Below are the code and all the weights of a small trained network. Each question names an input and a target symbol and asks about switching units off, where a switched-off unit gives its printed mean instead of its output.

import numpy as np


def w(rows, s, z=0):
    codes = np.array(rows[::2]) - 128.0
    scale = np.full(codes.shape[1], s)
    scale[-1] = z or s
    return codes * scale


def f(y):
    return np.maximum(y, 0)


def softmax(a):
    e = np.exp(a - a.max(-1, keepdims=True))
    return e / e.sum(-1, keepdims=True)


def log_softmax(a):
    a = a - a.max(-1, keepdims=True)
    return a - np.log(np.exp(a).sum(-1, keepdims=True))


def net(x, mask):
    ids = ['ΞΣΦαεζηθλμψω'.index(c) for c in x.split()]
    T = len(ids)
    res = E[ids] + P[:T]
    u = 0
    for l in range(2):
        q, k, v = (res @ M[l].T for M in (Q, K, V))
        z = softmax(np.where(np.tri(T) > 0, q @ k.T / 2**0.5, -1e9)) @ v
        res = res + np.where(mask[u], z, O[l][:, -1]) @ O[l][:, :-1]
        u += 1
        y = f(res @ A[l][:, :-1].T + A[l][:, -1])
        res = res + np.where(mask[u : u + 12], y, B[l][:, -1]) @ B[l][:, :-1]
        u += 12
    return log_softmax(res[-1] @ U[:, :-1].T + U[:, -1])


Q, K, V, O, A, B = {}, {}, {}, {}, {}, {}
E = w([
[208,127,198],'Ξ',
[52,149,80],'Σ',
[158,174,59],'Φ',
[17,173,186],'α',
[147,205,133],'ε',
[132,7,91],'ζ',
[61,147,92],'η',
[69,87,86],'θ',
[111,171,223],'λ',
[59,198,69],'μ',
[222,127,80],'ψ',
[135,68,166],'ω',
],0.011)
P = w([
[92,101,253],'0',
[179,176,78],'1',
[178,183,83],'2',
[174,179,76],'3',
[172,170,80],'4',
[168,158,80],'5',
[182,174,89],'6',
[167,157,73],'7',
[175,159,84],'8',
[193,173,98],'9',
[179,161,87],'10',
[186,155,103],'11',
],0.0058)
Q[0] = w([
[92,2,123],'0.h0',
[145,171,196],'0.h0',
],0.023)
K[0] = w([
[249,238,140],'0.h0',
[143,98,88],'0.h0',
],0.019)
V[0] = w([
[131,43,93],'0.h0',
[91,5,136],'0.h0',
],0.0016)
O[0] = w([
[103,248,135,2],'0.h0',
[64,230,101,137],'0.h0',
],0.0012,6.2e-05)
A[0] = w([
[148,36,103,41],'0.n0',
[151,176,61,107],'0.n1',
[29,48,158,4],'0.n2',
[254,92,65,105],'0.n3',
[147,238,180,34],'0.n4',
[161,133,35,109],'0.n5',
[126,98,191,39],'0.n6',
[58,41,136,80],'0.n7',
[247,102,139,34],'0.n8',
[146,87,124,108],'0.n9',
[92,96,197,40],'0.n10',
[73,207,161,81],'0.n11',
],0.009,0.0036)
B[0] = w([
[26,126,147,147],'0.n0',
[81,132,249,224],'0.n1',
[109,237,197,143],'0.n2',
[93,13,34,250],'0.n3',
[124,48,40,194],'0.n4',
[67,39,183,229],'0.n5',
[173,132,211,135],'0.n6',
[198,166,82,159],'0.n7',
[77,170,42,178],'0.n8',
[88,123,153,151],'0.n9',
[214,136,188,140],'0.n10',
[66,83,97,189],'0.n11',
],0.015,0.0026)
Q[1] = w([
[70,35,14],'1.h0',
[250,191,137],'1.h0',
],0.018)
K[1] = w([
[185,210,186],'1.h0',
[5,59,90],'1.h0',
],0.023)
V[1] = w([
[156,254,80],'1.h0',
[176,157,189],'1.h0',
],0.013)
O[1] = w([
[93,5,254,139],'1.h0',
[245,113,161,254],'1.h0',
],0.0083,0.0098)
A[1] = w([
[100,195,184,73],'1.n0',
[141,191,158,91],'1.n1',
[32,254,176,120],'1.n2',
[140,95,141,35],'1.n3',
[47,138,146,76],'1.n4',
[110,188,188,15],'1.n5',
[125,97,179,18],'1.n6',
[19,182,99,88],'1.n7',
[76,83,146,211],'1.n8',
[142,80,146,1],'1.n9',
[146,177,169,43],'1.n10',
[120,142,132,59],'1.n11',
],0.0096,0.0047)
B[1] = w([
[73,99,91,136],'1.n0',
[130,143,81,138],'1.n1',
[142,252,120,154],'1.n2',
[109,80,122,160],'1.n3',
[76,104,140,154],'1.n4',
[85,64,164,134],'1.n5',
[113,45,125,173],'1.n6',
[117,13,132,176],'1.n7',
[149,231,144,255],'1.n8',
[87,65,120,175],'1.n9',
[164,119,81,138],'1.n10',
[108,132,167,128],'1.n11',
],0.023,0.0069)
U = w([
[183,150,138,152],'Ξ',
[88,197,200,100],'Σ',
[136,208,199,196],'Φ',
[151,133,150,214],'α',
[56,122,70,124],'ε',
[149,134,154,177],'ζ',
[117,208,197,150],'η',
[93,59,248,98],'θ',
[195,161,2,21],'λ',
[72,73,58,6],'μ',
[67,87,58,23],'ψ',
[229,69,139,253],'ω',
],0.0047,0.004)

Each question gives the input, a string of symbols that net reads in full, and the target symbol t.
The units are the heads (2 rows each of Q, K, V and O) and the neurons (one row each of A and B). Each row of codes is followed by its name. A weight is (code - 128) times the scale printed after its matrix; where a second scale follows, it is the last column's (O, A, B and U).
mask holds one flag per unit, layer by layer, with each layer's heads first. A switched-off unit (its flag False) gives its mean, the last column of its rows in O or B, instead of its output. The means were averaged over made-up inputs and are rounded, as every weight is.
A unit's drop is (log p(t) with every unit on - log p(t) with that unit switched off) / (log p(t) with every unit on - log p(t) with every unit switched off).
The circuit of an input: a set's keep is (log p(t) with only the set's units on - log p(t) with every unit switched off) / (log p(t) with every unit on - log p(t) with every unit switched off). Starting from the 12 units with the biggest drops (on a tie, the unit counted first), units are removed one at a time, each time the one whose removal leaves the highest keep (on an exact tie, the one counted first), for as long as the keep stays at least 0.8.
units of the circuit, in order: the units of the circuit, biggest drop first
k most important neurons: the k neurons with the biggest drops, biggest first
k most important neurons of layer l: the k neurons of layer l with the biggest drops, biggest first
drop of u: that unit's drop, to one decimal
input λ Ξ ω ω θ θ η θ Σ ψ, target λ: units of the circuit, in order -> [1.h0]
input Σ ψ ω η ε μ, target Σ: 2 most important neurons of layer 0 -> [0.n3; 0.n1]
input Σ μ Σ θ ε ε ψ μ, target Σ: 3 most important neurons -> [1.n2; 1.n8; 0.n1]
input θ ω Φ Φ, target θ: 3 most important neurons -> [0.n2; 0.n5; 0.n7]
input μ Φ θ θ ω ψ, target μ: units of the circuit, in order -> [1.h0; 0.n3]
input θ α ζ ζ, target θ: 3 most important neurons -> [0.n2; 0.n7; 0.n5]
input λ Σ θ Φ ζ ε, target λ: units of the circuit, in order -> [1.h0; 0.n10]
input λ ε Ξ ω ω η θ Σ ε Ξ θ, target λ: units of the circuit, in order -> [1.h0; 0.n6; 0.n8]
input θ ε ω ω Ξ λ θ η ω θ ω ε, target θ: 2 most important neurons -> [0.n4; 0.n2]
input ε θ ω θ λ ω ω Ξ μ ω ω ψ, target μ: 2 most important neurons -> [0.n3; 0.n8]
input θ Σ ε λ ζ θ ω ω, target θ: 2 most important neurons of layer 1 -> [1.n6; 1.n9]
input θ ε α μ, target θ: 2 most important neurons of layer 1 -> [1.n6; 1.n4]
input θ ω ω ω α θ θ θ, target θ: 4 most important neurons -> [0.n2; 0.n7; 0.n5; 0.n3]
input λ ω Φ ζ η, target λ: 2 most important neurons -> [0.n4; 0.n11]
input λ θ ζ, target λ: 2 most important neurons -> [0.n10; 0.n6]
input θ ψ Ξ ω θ Φ θ ζ θ η, target θ: drop of 0.n1 -> 0.3
input θ θ ω θ ε θ ε λ ω μ ε Φ, target θ: drop of 0.n7 -> 0.6
input θ Ξ ψ ω Σ θ α ω η θ ψ Σ, target θ: drop of 0.n7 -> 1.2
